(in the rows, 128 means zero)
Rows with their classes:
[145 129 129 141 132 110 110 122 140 131 120 127 138  90 123 141 134 134
 124  70 139 133 148 111  72 138 128 134 130 117 128 129 109 120  90 125
 118 108 117 145 156 142 125 137 169 144   4  97 106 122]
D
[137 129 123 128 130 130 137 130 135 136 138 123 140 136 127 143 118 125
 131 144 107 121 116 114 158 120 122 124 127 135 130 128 137 127 137 119
 130 154 138 126 127 127 129 131 141 126 194 131 137 122]
X
[141 130 116 140 119 136 129 123 143 125 126 126 130 120 121 120 129 123
 140 130 110 127 124 143 107 127 130 139 120 127 125 122 141 127 148 130
 128 136 146 134 141 111 125 131 137 132  94 154 127 120]
X
[136 129 117 133 128 137 133 124 138 128 125 127 135 125 123 126 129 121
 135 139 107 127 119 134 120 124 127 132 128 127 129 126 137 127 150 123
 130 146 145 134 134 116 131 135 138 126 122 144 127 123]
X
[138 131 114 143 124 134 133 119 145 128 117 124 133 121 121 119 128 118
 140 133 106 119 122 145 108 123 131 135 130 129 129 125 142 125 160 122
 131 147 151 135 142 105 128 127 138 130 100 158 126 122]
D
[120 136 124 131 124 143 141 124 120 140 131 131 119 148 130 112 120 123
 136 169 114 128 114 145 154 128 128 133 118 130 126 127 147 135 165 129
 133 140 137 119 119 107 129 119  98 118 239 151 138 137]
X
[140 126 121 129 131 126 138 130 140 131 133 125 136 129 123 141 128 122
 134 127 111 123 122 112 136 117 124 126 122 135 137 127 131 129 138 119
 132 148 136 129 133 126 128 135 154 126 159 132 128 121]
X
[141 139 115 149 122 129 120 119 147 124 115 127 132 103 120 111 129 123
 136 107 125 131 136 150  81 136 134 140 130 115 125 130 126 121 130 130
 127 126 139 139 145 109 130 128 134 130   4 143 118 120]
X
[146 128 117 146 120 126 113 114 148 125 114 128 132  93 117 119 134 127
 135 103 124 133 139 140  74 137 130 138 130 114 123 125 128 125 127 128
 125 124 137 144 153 114 131 130 149 133   4 132 111 119]
D
[114 130 139 117 129 138 134 132 117 121 131 129 122 147 135 120 127 123
 127 153 132 129 116 138 164 121 132 124 130 133 127 133 136 138 137 133
 129 129 121 110 105 129 129 121 109 124 239 142 138 135]
X
[135 134 118 150 120 135 125 115 144 123 112 124 128 110 123 112 129 122
 136 131 116 131 132 160  92 137 132 138 133 119 123 128 140 129 150 130
 123 136 145 137 141 103 134 127 128 129  28 155 119 129]
X
[137 130 112 146 122 123 112 118 146 125 113 126 128  95 122 115 136 127
 132  92 131 136 142 133  67 145 127 143 132 114 123 128 117 123 120 120
 124 114 130 144 151 115 129 132 146 136   4 128 112 128]
D
[154 129 115 143 126 126 124 122 149 126 123 125 142 107 118 138 133 125
 134 113 112 126 126 121  94 121 134 135 130 124 125 129 129 126 130 117
 130 141 142 144 151 115 126 136 168 137  19 134 119 122]
D
[145 127 119 148 123 126 119 122 150 127 116 125 133 112 119 124 130 115
 132 111 120 130 137 141  84 159 132 141 128 119 127 125 127 127 129 123
 127 129 136 154 153 116 127 131 150 134   4 134 125 121]
X
[149 128 117 144 125 124 118 123 151 127 113 124 136 103 124 133 137 128
 135 101 119 124 135 126  78 135 132 137 129 113 126 129 127 117 122 124
 127 133 136 144 153 125 130 133 161 136   4 124 114 113]
D
[149 131 117 147 125 125 125 120 150 125 116 126 134 109 119 125 125 125
 135  99 110 132 131 138  86 135 130 142 130 119 128 125 132 123 140 123
 126 138 148 142 155 110 132 131 152 132   6 141 116 116]
D
[120 128 136 131 128 120 118 123 121 129 119 131 121 112 133 118 133 135
 124 101 149 141 139 145  97 141 131 135 134 111 124 128 110 131 106 136
 120 101 120 130 136 132 132 123 119 128  11 114 118 133]
X
[117 127 133 127 128 128 131 135 114 125 132 129 122 136 133 121 123 130
 119 138 135 128 127 135 151 128 128 125 126 125 129 129 131 134 126 134
 125 118 123 118 115 132 127 127 106 123 175 126 137 139]
X
[133 129 133 133 125 117 107 127 129 128 118 128 126 107 131 122 134 134
 123  93 145 137 144 129  91 141 133 137 133 117 128 127 114 128  99 134
 121 101 117 134 140 136 129 132 142 135   4 109 117 131]
X
[114 129 136 125 125 131 113 126 103 126 123 129 118 113 129 111 133 133
 121 100 155 137 137 145 102 144 135 134 132 117 123 129 119 133 109 139
 120 100 120 123 132 130 132 122 109 128  42 118 122 137]
X
[143 131 117 143 127 129 127 121 147 127 124 134 125 114 120 126 131 123
 137 120 113 126 127 135  99 130 133 133 134 124 130 126 130 126 151 122
 129 139 143 137 144 117 132 126 139 130  62 142 121 122]
X
[136 131 118 145 120 122 113 120 144 134 116 124 139  92 120 115 135 128
 134  92 127 136 141 138  65 138 131 144 133 110 127 116 125 123 121 126
 123 121 137 147 158 114 132 131 153 137   4 131 111 124]
D
[150 125 118 143 129 126 123 125 147 134 124 127 138 111 118 123 131 130
 131 113 113 127 134 120  98 131 129 133 126 129 131 124 126 121 130 120
 129 142 135 141 149 128 127 133 160 135  32 127 121 117]
X
[147 128 116 142 124 129 121 123 148 126 123 124 139 111 121 132 126 126
 137 132 108 102 126 128 101 128 131 130 127 127 129 129 138 122 142 123
 130 148 144 143 147 122 127 131 157 130  57 137 122 116]
D
[122 129 127 124 136 135 138 129 120 127 134 130 125 151 130 127 122 127
 127 154 124 124 115 132 158 121 124 120 127 137 130 129 134 136 145 127
 132 135 128 120 114 126 128 130 113 120 243 145 139 131]
X
[110 133 129 119 125 143 133 126 112 116 128 125 117 144 129 113 129 127
 124 145 138 130 132 148 146 128 126 126 132 135 127 124 134 136 143 135
 129 123 126 132 111 121 128 112  92 120 204 146 135 140]
X
[133 127 133 131 128 116 111 123 131 127 122 124 127 103 125 124 135 136
 121  85 141 134 144 123  86 142 134 134 126 120 126 125 112 119 100 126
 120 106 121 141 143 132 125 132 139 135   4 109 115 127]
X
[115 128 124 124 131 139 135 132 117 124 135 127 124 147 131 119 124 125
 132 161 122 121 116 144 158 122 126 127 133 133 130 130 139 131 150 135
 134 135 132 116 112 119 128 122  98 119 240 145 141 142]
X
[104 129 127 121 120 137 139 128 117 130 132 126 120 151 133 120 124 127
 126 160 131 125 117 137 159 121 126 122 132 127 132 129 133 141 143 131
 130 130 103 115 111 128 128 123 103 131 234 142 140 133]
X
[142 130 119 136 125 134 137 126 140 129 129 127 135 137 127 131 127 123
 136 151 109 116 117 134 136 124 126 126 127 135 133 129 140 129 152 125
 133 140 143 128 133 109 130 128 136 126 187 148 133 121]
D
[130 129 121 126 131 134 137 129 131 130 135 128 131 138 126 137 125 126
 123 140 113 120 117 121 154 119 128 125 125 134 131 125 136 111 143 123
 136 143 131 126 126 130 128 132 135 127 214 128 135 125]
X
[139 128 124 127 131 130 137 140 137 129 130 126 134 133 124 136 130 124
 134 142 111 119 119 118 143 114 127 126 128 135 131 128 137 125 139 121
 132 145 138 126 127 125 128 131 142 125 186 132 132 120]
X
[139 135 115 133 126 138 135 127 145 127 129 125 136 131 122 132 124 125
 133 138 107 120 119 131 127 119 123 126 129 132 131 128 138 124 150 120
 134 152 148 133 135 112 131 133 139 127 148 141 126 119]
D
[136 124 120 130 127 144 140 128 132 127 137 128 134 139 124 133 121 121
 134 152 109 120 115 127 149 118 126 127 129 137 132 124 140 126 152 117
 134 152 144 130 126 116 127 128 139 123 222 147 135 124]
D
[137 129 112 144 123 134 135 121 147 124 130 129 131 128 123 123 128 120
 138 145 100 126 118 142 116 120 129 131 131 127 126 125 143 126 162 127
 132 151 151 138 134 100 130 127 139 125 128 161 131 124]
D
[124 128 127 120 128 132 138 132 128 130 140 126 127 145 132 140 123 123
 128 142 123 122 120 117 158 120 121 125 129 136 135 131 128 125 131 125
 132 137 130 120 118 132 129 132 126 124 232 132 139 125]
X
[134 128 131 135 124 121 113 124 134 132 117 128 133 100 122 125 132 133
 126  87 138 137 143 128  87 140 132 142 129 117 127 126 120 126 101 130
 120 109 126 141 148 134 128 129 152 139   4 112 114 125]
X
[137 129 131 137 124 122 107 122 137 128 118 123 133 101 126 120 133 130
 129  98 132 128 140 131  83 141 134 138 130 118 113 123 121 124 114 128
 124 114 130 140 149 126 130 129 145 136   4 122 113 126]
X
[143 123 119 134 131 125 133 128 145 128 130 127 134 127 122 143 127 124
 130 132 110 122 128 120 126 122 124 125 124 132 133 130 134 125 139 124
 128 138 141 132 135 122 124 136 151 123 138 134 129 120]
X
[143 128 121 135 127 120 117 124 144 126 121 125 131 100 129 129 133 128
 135  97 125 130 138 125  89 135 131 135 128 118 121 127 120 122 115 129
 124 119 131 142 152 128 129 135 156 137   4 117 112 123]
X
[122 126 136 121 130 133 133 130 116 126 135 132 126 142 131 134 126 127
 125 139 133 125 123 125 155 120 122 117 129 136 130 131 125 128 125 130
 129 128 116 117 116 135 126 128 114 127 202 123 137 130]
X

Rows, each with its class:
[132  68 140 169 113 140 130 129 121  98 175 141 112 144 117 140 120 170
 117 182 147 118 122 104 128 136 152 143 135 160 150 170 124  61 107  26
 129 105 119 160 110 135 107 143 131 136 138 152 140 110]
<29>
[116 133 122  84 119 132 150 140 135 121 148 137 140 169 131 124 109 150
 133 142 129 136 141 114 102 133 141 152 120 114 105 149 137 121 158  91
 119 126 131 115 130 127 116 127 131 105 119 132 126 110]
<22>
[137 107 144 155 118 139 126 133 149  98  95 140 129 127 124 127 121 132
  85 157 132 144 140 129 146 131 137 156 126 123 128 155 129 101 131  59
 123 120 130 110 120 141 148 138 164 109 130 139 121 116]
<30>
[131 143 159 125 127 141 103 109 119 137 120 118 101 134 106 151 123 110
  96 174 151 124 119 135 146 131 136 123 120 131 131 124 126 127 141  93
 132 135 117 139 126 122 126 123 188 159 123  86 127 123]
<30>
[120 128 138 154 121 143 123 102 145 124 121 137 131 122 131 114 125 135
 106 150 139 133  97 129 135 149 122 101 147 129 173 144 161 126 149 121
 130 120 130 164 138 117 112 154 171 125 131 138 150 148]
<28>
[137 117 120 136 123 125 121 119 138 109 120 133 114 124 132 116 132 138
 127 158 136 130 149 134 120 125 127 131 115 125 122 150 128 121  90  98
 131 119 128 143 120 134 138 138 163 135 137 117 135 110]
<21>
[120 110 139 123  98 154 128 140 141 128 148 146 132 141 120 118 116 149
 106 155 145 136 120 128 131 140 133 137 133  99 118 172 140  90 129  60
 130 121 133 141 130 125 119 114 146 117 128 130 133 117]
<22>
[130 127 133 117 112 134 146 111 148 109 114 141 135 130 147 116 126 132
 129 146 134 136 142 114 111 126 133 141 123 121 114 174 128 118 141  83
 137 119 129 122 124 126 139 129 181 138  93 135 123 135]
<30>
[144 107 154 137 129 135  97 117 139 125 126 149 115 147 125 118 103 137
  80 162 149 109 136 109 135 138 123 127 119 139 148 190 147 107 107  26
 130 120 119 169 121 119 121 147 200 172 126 133 136 113]
<29>
[125 114 133 143 148 128  99 172 139 136 125 131 133 149 126 104 124 120
 109 128 130 142 149 151 122 114 134 121 117  97 119 164 130 104  90 136
 115 133 126 159 126 123 144 130  80 160 170 130 133 123]
<24>
[129 144 110 144 134 121 149 133 132 120  93 134 140 108 131 120 142 155
 138 106 124 150 136 113 124 133 115 134 133 143 112 116 111 135 132 152
 132 121 101  87 133 135 136 125 112  95 116 163 113 137]
<22>
[134  90 142 161 145 141 106 126 130 128 116 131 139 158 131 123 117 128
  73 160 153 127 127 123 141 134 135 150 107 105 126 167 123 122 104  84
 133 123 121 138 104 132 154 123 145 143 129 127 120 100]
<29>
[149 123 122 139  89 128 146 104 134 104 120 133 115 108 144 120 119 136
 144 132 122 107 142 120 113 128 127 121 127 164 126 125 119 147 137 114
 136 131 138 125 121 135 127 141 173 114 105 147 123 122]
<37>
[119 110 120 144 121 130 122 139 128 110 148 138 132 155 131 120 122 124
 127 159 139 124 109 119 121 147 139 122 114 128 123 179 128 118 154 124
 124 124 119 147 123 137 114 132 129 134 130 131 122 135]
<29>
[132 112 130 137 122 148 141 136 141 112 127 149 123 126 126 125 132 147
 127 143 128 134 167 121 120 144 137 142 139 126 125 154 134 106 138  65
 137 113 150 120 119 133 141 121 157  99 109 138 125 116]
<37>
[139 111 139 107 132 133 123 125 133 126 125 130 117 127 128 125  93 141
 106 146 144 114 148 121 129 122 130 122 135 123 127 146 130 114 146  61
 133 119 112 139 138 124 102 132 184 131 103 143 131 127]
<30>
[117 134 127 172 131 145 115 107 128 109 106 132 116 139 146 133 129 103
 113 174  59 136 112 135 135 152 127 133 127 129 119 184 120 127 114 143
 132 115 129 147 125 134 127 148 164 140 144 127 122 127]
<29>
[110 111 118  91 131 130 137 154 147 110 138 136 147 156 127  99 118 139
 131 111 116 139 153 119 119  93 128 140 117  79 119 170 129 101 140 103
 129 109 137 121 138 125 123 125 112 130 130 167 136 126]
<22>
[132 134 135 108 125 124 125 123 141 127  93  93 134 120 121 102 132 126
 114 125 122 141 156 124 125 137 130 140 117  94 115 172 133 134 150  86
 137 117 133 119 127 127 143 128 173 110 113 143 141 134]
<31>
[110 131 114 124 123 125 131 116 151  97 108 155 126 138 134 103 132 119
 120 160 128 149 138 134 127 147 134 127 131 119 117 198 147 120 138 108
 134 124 124 153 120 133 142 144 178 105 134 144 133 151]
<31>
[133 106 149 135 123 142 121 110 141 124 129 137 119 121 118 141 125 155
 102 184 139 130 145 117 140 132 136 133 137 147 138 140 127  91 122  52
 124 118 132 155 120 144 142 132 170 113 133 139 136 100]
<21>
[137 107 146 138 131 159 129 122 129  98 152 126 105 154 123 145 129 117
 122 192 139 128 140 122 122 178 147 155 108 140 100 178 118 110 141  66
 141 118 132 140 118 132 150 127 167 146 132 120  96  47]
<30>
[126 112 127 167 114 138 137 108 138  97  94 123 119 112 130 123 113 138
 114 147 131 134 147 131 122 128 138 133 132 133 126 162 111 129 109 100
 146 112 137 136 110 154 152 136 183 128 126 137 129 114]
<21>

Rows with their classes:
[124 132 135 117 133 134 125 117 122 120 125 114 146 121 130 131 125 107
 131 120 135 127 129 121 132 127 128 129 118 137 135 134 120 123 136 131
 132 116 141 130 130 121 128 128 132 124 120 124 129 110]
<76>
[129 116 124 128 129 124 130 140 136 136 133 134 108 146 128 126 131 153
 119 134 125 128 129 123 114 129 130 125 142 121 127 129 144 131 117 123
 122 135 115 129 127 137 129 115 133 132 134 146 127 151]
<73>
[127 129 133 136 136 129 129 132 146 128 121 125 155 130 118 130 120 125
 128 121 121 132 126 108 117 130 130 130 131 130 123 122 129 143 124 128
 143 139 128 124 122 106 129 123 122 135 126 132 129 127]
<74>
[123 127 129 132 130 130 130 122 129 127 134 131 138 118 125 126 118 124
 133 127 130 127 129 120 128 130 129 130 123 133 130 136 130 117 127 142
 132 135 134 127 128 127 128 124 125 129 123 117 125 119]
<76>
[126 128 133 146 111 116 133  92 100 158 136 148 156 127 130 145  94 139
 131 116 121 119 130 132 114 131 127 123 129 131 125 120 121 127 133 105
 129  97 143 132 125 134 130 113 131 126 128 109 133 112]
<71>
[126 114 120 149 115 120 127 134 137 153 137 134 144 137 120 131 116 147
 127 128 118 128 126 107  93 131 133 127 140 132 120 119 132 112 110 132
 137 141 120 131 122 123 130 106 122 136 128 144 132 137]
<71>
[125 140 137 137 138 129 137 112 130 121 124 143 150 118 123 133 110 122
 131 118 124 129 128 124 142 128 128 129 125 126 129 132 127 153 139 123
 138 127 143 119 127 116 127 130 120 132 126 104 126 112]
<76>
[125 121 130 127 125 119 132 112 109 148 146 129 133 129 127 136 114 141
 130 135 127 114 133 135 107 131 129 122 124 130 128 125 138 113 123 120
 116 113 121 133 122 142 131 111 137 124 132 115 123 125]
<73>
[126 124 122 139 114 125 124 128 120 141 141 112 154 113 123 130 124 113
 142 131 127 119 127 123 101 132 132 129 117 141 125 122 116  85 118 149
 132 134 122 135 121 125 129 122 122 126 121 118 130 112]
<74>
[128 129 122 153 108 122 130 120 123 147 125 140 147 122 125 139 114 131
 133 120 121 130 125 128 122 129 128 127 131 128 120 117 117 124 127 126
 135 128 134 129 127 124 128 132 116 131 127 119 134 119]
<71>
[124 144 126 150 130 129 140 126 131 129 139 142 153  98 117 128 119 114
 145 130 123 123 129 134 139 129 127 131 116 128 122 126 122 128 129 148
 138 151 127 116 122 118 127 140 106 131 126  83 122 108]
<71>
[132 143 133 152 123 128 130 128 143 139 105 130 175 127 115 139 115 118
 132 110 111 137 118 116 119 132 130 127 131 126 112 101 111 161 129 108
 151 132 127 124 121  94 126 136 113 140 128 125 139 122]
<74>
[128 136 138 134 140 125 136 113 135 126 114 151 141 134 125 133 109 138
 118 114 120 136 129 120 142 127 128 127 138 120 128 134 135 172 140 105
 138 119 143 121 129 118 127 125 126 138 129 124 130 127]
<79>
[123 134 125 148 129 131 134 123 143 120 129 149 144 109 124 123 116 122
 134 123 128 136 127 112 147 126 127 134 125 129 130 140 123 127 131 153
 146 152 150 116 132 117 126 132 108 134 120 112 128 112]
<76>
[123 135 132 133 130 132 129 122 134 124 126 129 153 117 123 130 118 116
 134 121 128 129 128 114 129 128 129 129 121 134 129 131 126 128 132 139
 140 133 141 123 126 110 130 127 121 130 121 116 127 113]
<76>
[129 128 120 140 110 127 126 129 122 136 129 130 128 126 132 129 129 125
 133 127 126 130 125 135 131 127 127 130 127 128 126 122 116 114 128 132
 129 129 130 131 132 130 128 136 122 126 125 128 134 124]
<74>
[127 143 131 129 131 128 136 114 116 121 128 140 130 113 131 131 122 116
 134 126 129 126 129 149 157 128 121 129 119 125 129 128 119 145 142 123
 126 120 138 123 131 130 125 146 122 123 130  93 126 113]
<79>
[123 111 121 140 114 123 124 124 125 143 143 127 141 124 127 127 116 133
 132 130 132 122 130 106 103 128 130 130 126 140 130 134 130  82 115 152
 133 138 134 133 125 130 131 106 126 127 122 138 127 121]
<73>
[123 114 127 138 122 126 124 122 131 143 137 122 158 128 121 130 112 130
 131 123 128 123 128  98  94 134 131 128 127 142 127 130 130  95 116 144
 139 134 134 133 123 121 132 102 128 132 120 140 129 119]
<73>
[126 129 136 117 134 122 132 110 108 142 136 127 133 136 128 138 117 137
 126 127 124 119 132 142 110 131 131 121 125 126 128 121 137 140 129 100
 114  99 118 132 121 139 130 115 143 124 133 115 126 130]
<73>
[127 140 138 126 147 134 135 119 135 124 122 134 146 122 122 132 117 121
 129 123 123 128 130 127 135 129 128 127 123 126 127 128 131 163 136 117
 132 125 130 120 123 114 127 131 123 132 128 107 125 121]
<76>
[128 129 137 135 141 126 133 126 148 134 120 135 160 138 116 133 111 136
 122 120 118 132 128 105 109 132 131 127 135 128 123 122 135 160 124 113
 144 132 131 122 120 107 127 113 126 140 128 132 128 131]
<71>
[121 136 126 129 126 128 135 116 102 132 157 121 135  95 124 128 126 107
 150 144 135 108 134 153 129 128 126 129 100 137 130 132 121  91 128 154
 114 132 118 128 122 141 128 135 121 114 126  77 116 102]
<71>
[133 132 135 138 152 119 147 124 136 143 138 159 130 134 113 133 110 160
 122 138 114 118 135 136 113 132 131 123 137 111 121 125 158 175 120 105
 120 136 103 115 113 130 130 112 128 138 144  96 113 147]
<73>
[131 141 156  93 171 137 131 120 142 103 101 121 135 151 125 133 125 127
 108 118 125 133 131 121 139 128 129 123 134 122 134 128 146 179 145  81
 129 101 130 121 124 110 128 125 149 133 135 138 125 140]
<76>
[125 129 134 132 132 128 127 116 132 124 121 141 139 128 129 130 114 128
 124 115 126 133 130 115 138 126 129 128 131 127 133 135 129 141 135 123
 136 124 147 122 131 122 127 124 127 132 124 128 131 120]
<76>
[126 117 119 137 114 121 123 130 115 148 148 117 133 123 125 130 128 131
 138 138 129 116 128 130  96 132 129 125 122 138 125 124 128  84 113 141
 120 131 113 137 123 138 130 115 130 123 126 125 126 125]
<73>
[128 144 130 150 114 116 145  87  95 149 139 172 130 114 133 144  98 144
 132 122 121 118 132 165 155 127 124 122 126 113 125 124 124 155 145  98
 115  99 143 121 130 146 127 135 123 126 136  77 127 112]
<71>
[125 117 123 136 118 122 127 125 118 148 146 120 145 126 124 131 120 132
 135 134 127 117 130 120  94 132 130 126 124 139 126 124 129  92 115 139
 124 131 119 135 124 133 130 109 130 125 126 128 126 124]
<73>
[131 125 123 149 117 114 140 116 121 148 136 167 110 134 130 133 112 162
 120 129 120 127 132 139 134 127 127 123 142 113 124 128 140 149 129 109
 121 124 129 122 131 144 127 122 125 134 138 119 127 140]
<71>
[125 132 144 111 152 130 133 109 127 117 121 135 133 137 130 132 113 132
 115 122 130 127 132 122 139 128 126 125 128 125 138 139 140 164 141 105
 126 104 141 122 128 126 128 117 141 129 130 124 124 128]
<76>
[125 126 139 131 145 128 132 122 144 124 121 136 150 133 120 131 112 130
 123 119 122 131 128 107 123 129 131 128 133 128 129 131 137 153 129 118
 141 131 134 122 125 111 129 118 128 137 130 129 122 127]
<76>
[126 126 126 148 126 122 136 113 132 137 136 163 127 126 128 131 107 150
 123 123 126 129 132 121 138 126 128 127 136 120 131 139 138 138 130 129
 133 134 142 119 130 135 128 116 120 135 128 116 126 128]
<71>
[133 117 120 160  97 113 125 129 128 167 127 136 154 143 120 140 113 150
 128 119 111 131 121 116  87 132 132 125 146 128 111 101 120 119 112 112
 138 125 120 136 124 122 131 113 122 135 130 151 139 137]
<71>
[124 140 143 118 149 134 132 116 130 117 122 122 153 124 124 133 119 113
 124 122 127 126 129 122 132 129 128 129 120 132 131 130 129 150 137 119
 134 119 133 124 125 114 128 128 129 129 127 113 126 115]
<76>
[127 134 136 135 133 123 136 107 121 135 127 148 140 129 127 136 107 136
 124 122 117 127 131 126 134 127 128 125 130 123 130 129 132 154 136 110
 131 114 139 123 127 128 129 122 129 131 131 113 125 122]
<76>
[127 124 137 116 143 132 126 128 138 118 120 125 130 139 128 127 125 130
 120 122 130 132 130 110 125 128 129 128 133 130 134 137 138 140 130 122
 132 124 135 137 128 122 129 117 137 131 127 145 127 133]
<76>
[125 116 134 121 137 126 125 119 131 132 125 124 142 140 127 132 115 133
 120 122 130 127 131 103 109 129 130 126 133 133 134 134 138 128 125 120
 133 117 137 131 127 124 130 105 141 134 126 148 127 130]
<71>

Rows, each with its class:
[132 127 130 136 144  98 136 134 135 115 145 138 148 110 147 121 123 112
 115 137 136 145 133 128 114 129 133 124 129 147 121 129  80 127 134 147
 122 132 126 138 122 163 117 160 150 126 127 115 135 133]
B
[140 114 134 142 129 124 120 126 193 119 170 138 148  22 162 136 103 125
 179 117 127 155 132 110 112 172 152 144 139 113 109 158  24 124 146 162
 111 104 119  95 125 196 102 215 165 154 133 130 130 116]
V
[127 109 133 138 134 119 138 126 128 119 125 126 125 128 128 131 126 127
 112 119 120 138 126 120 132 144 123 129 130 122 122 124 125 129 105 125
 128 129 132 112 132 147 128 114 136 131 122 120 131 141]
B
[131 145 131 137 129 128 109 142 133 135 131 113 164  86 131 112 169 117
 150 117 151 140 132 124 125 132 143 128 130 139 125 139 124 132 139 127
 121 126 127 112 126 150 120 176 145 146 112 145 124 127]
B
[122 124 132 131 143  71  71 134 176 158 112  61 179 141 122 155 134 130
 155  81 115 102 140 132 139 117 162 108 126  53 140 120 129 124 166  57
 125 124 141 103 122  99 120  75 148 136 128 159 119 145]
T
[123 124 123 139 119 156 140 132 115 112 110 129 138 107 119 131 143 115
 120 125 120 141 131 133 109 137 132 121 125 151 122 135 142 141  79 139
 131 127 125 100 118 155 128 112 145 134 123 142 114 162]
Z
